Here is a tiny trained network, its code and every weight. The questions are about switching its units off for an input and a class, where a switched-off unit gives its printed mean instead of its output.

import numpy as np


def w(rows, s, z=0):
    codes = np.array(rows[::2]) - 128.0
    scale = np.full(codes.shape[1], s)
    scale[-1] = z or s
    return codes * scale


def norm(h):
    return h / np.sqrt((h * h).mean(-1, keepdims=True) + 1e-5)


def f(y):
    return y / 2 * (1 + np.tanh(0.7978845608 * (y + 0.044715 * y**3)))


def log_softmax(a):
    a = a - a.max(-1, keepdims=True)
    return a - np.log(np.exp(a).sum(-1, keepdims=True))


def net(x, mask):
    res = np.array(x, float).reshape(1, 4) / 4 @ E
    u = 0
    for l in range(4):
        y = f(norm(res) @ A[l][:, :-1].T + A[l][:, -1])
        res = res + np.where(mask[u : u + 4], y, B[l][:, -1]) @ B[l][:, :-1]
        u += 4
    return log_softmax(norm(res)[-1] @ U[:, :-1].T + U[:, -1])


A, B = {}, {}
E = w([
[157,173,29],'x0',
[204,228,166],'x1',
[3,171,175],'x2',
[132,147,84],'x3',
],0.0053)
A[0] = w([
[235,113,79,182],'0.n0',
[169,252,97,23],'0.n1',
[255,120,244,5],'0.n2',
[173,50,55,7],'0.n3',
],0.0063,0.0019)
B[0] = w([
[231,29,202,251],'0.n0',
[91,71,163,169],'0.n1',
[144,235,122,191],'0.n2',
[177,255,213,174],'0.n3',
],0.005,0.0024)
A[1] = w([
[72,150,4,47],'1.n0',
[181,122,138,8],'1.n1',
[162,89,113,1],'1.n2',
[155,160,3,78],'1.n3',
],0.0069,0.0018)
B[1] = w([
[59,254,95,244],'1.n0',
[130,147,86,132],'1.n1',
[99,161,81,93],'1.n2',
[81,62,80,254],'1.n3',
],0.0079,0.00076)
A[2] = w([
[84,122,227,187],'2.n0',
[152,235,254,243],'2.n1',
[109,185,110,2],'2.n2',
[74,111,110,192],'2.n3',
],0.0094,0.0023)
B[2] = w([
[166,69,156,218],'2.n0',
[152,86,2,253],'2.n1',
[92,122,109,120],'2.n2',
[120,119,160,168],'2.n3',
],0.013,0.0052)
A[3] = w([
[161,111,166,14],'3.n0',
[251,173,168,155],'3.n1',
[100,156,125,65],'3.n2',
[120,180,128,4],'3.n3',
],0.013,0.0023)
B[3] = w([
[2,172,49,136],'3.n0',
[130,85,36,252],'3.n1',
[58,136,136,115],'3.n2',
[74,153,164,105],'3.n3',
],0.0089,0.0046)
U = w([
[11,189,96,170],'0',
[201,72,10,210],'1',
[148,193,160,2],'2',
[106,34,247,131],'3',
[131,197,166,34],'4',
],0.013,0.0072)

Each question gives the input, the list of numbers given to net, and the class t.
The units are the neurons (one row each of A and B). Each row of codes is followed by its name. A weight is (code - 128) times the scale printed after its matrix; where a second scale follows, it is the last column's (A, B and U).
mask holds one flag per neuron, layer by layer. A switched-off neuron (its flag False) gives its mean, the last column of its row in B, instead of its output. The means were averaged over made-up inputs and are rounded, as every weight is.
A unit's drop is (log p(t) with every unit on - log p(t) with that unit switched off) / (log p(t) with every unit on - log p(t) with every unit switched off).
The circuit of an input: a set's keep is (log p(t) with only the set's units on - log p(t) with every unit switched off) / (log p(t) with every unit on - log p(t) with every unit switched off). Starting from the 12 units with the biggest drops (on a tie, the unit counted first), units are removed one at a time, each time the one whose removal leaves the highest keep (on an exact tie, the one counted first), for as long as the keep stays at least 0.8.
units of the circuit, in order: the units of the circuit, biggest drop first
unit that matters most: the unit with the biggest drop
k most important neurons: the k neurons with the biggest drops, biggest first
top k neurons in layer l: the k neurons of layer l with the biggest drops, biggest first
drop of u: that unit's drop, to one decimal
input [-1,-2,3,7], class 0: unit that matters most -> 1.n0
input [1,-1,5,-5], class 3: units of the circuit, in order -> 3.n1, 2.n0
input [0,-4,6,0], class 3: units of the circuit, in order -> 2.n1, 2.n0
input [3,-2,3,-6], class 0: 4 most important neurons -> 0.n0, 0.n3, 1.n0, 0.n1
input [-1,-8,3,3], class 3: top 2 neurons in layer 2 -> 2.n1, 2.n3
input [8,-3,1,1], class 0: units of the circuit, in order -> 1.n0, 2.n1
input [-7,1,7,6], class 1: 3 most important neurons -> 2.n1, 1.n3, 0.n1
input [7,2,2,4], class 0: 2 most important neurons -> 1.n0, 2.n1
input [-3,-8,-6,-3], class 3: 3 most important neurons -> 2.n1, 3.n1, 0.n2
input [-1,-3,5,3], class 3: 2 most important neurons -> 2.n1, 0.n2
input [-4,-8,4,0], class 3: drop of 2.n1 -> 0.2
input [-4,7,6,-7], class 1: drop of 2.n1 -> 0.0
input [-5,-8,-3,3], class 3: drop of 1.n0 -> 0.0
input [0,-6,0,5], class 0: top neuron in layer 0 -> 0.n0
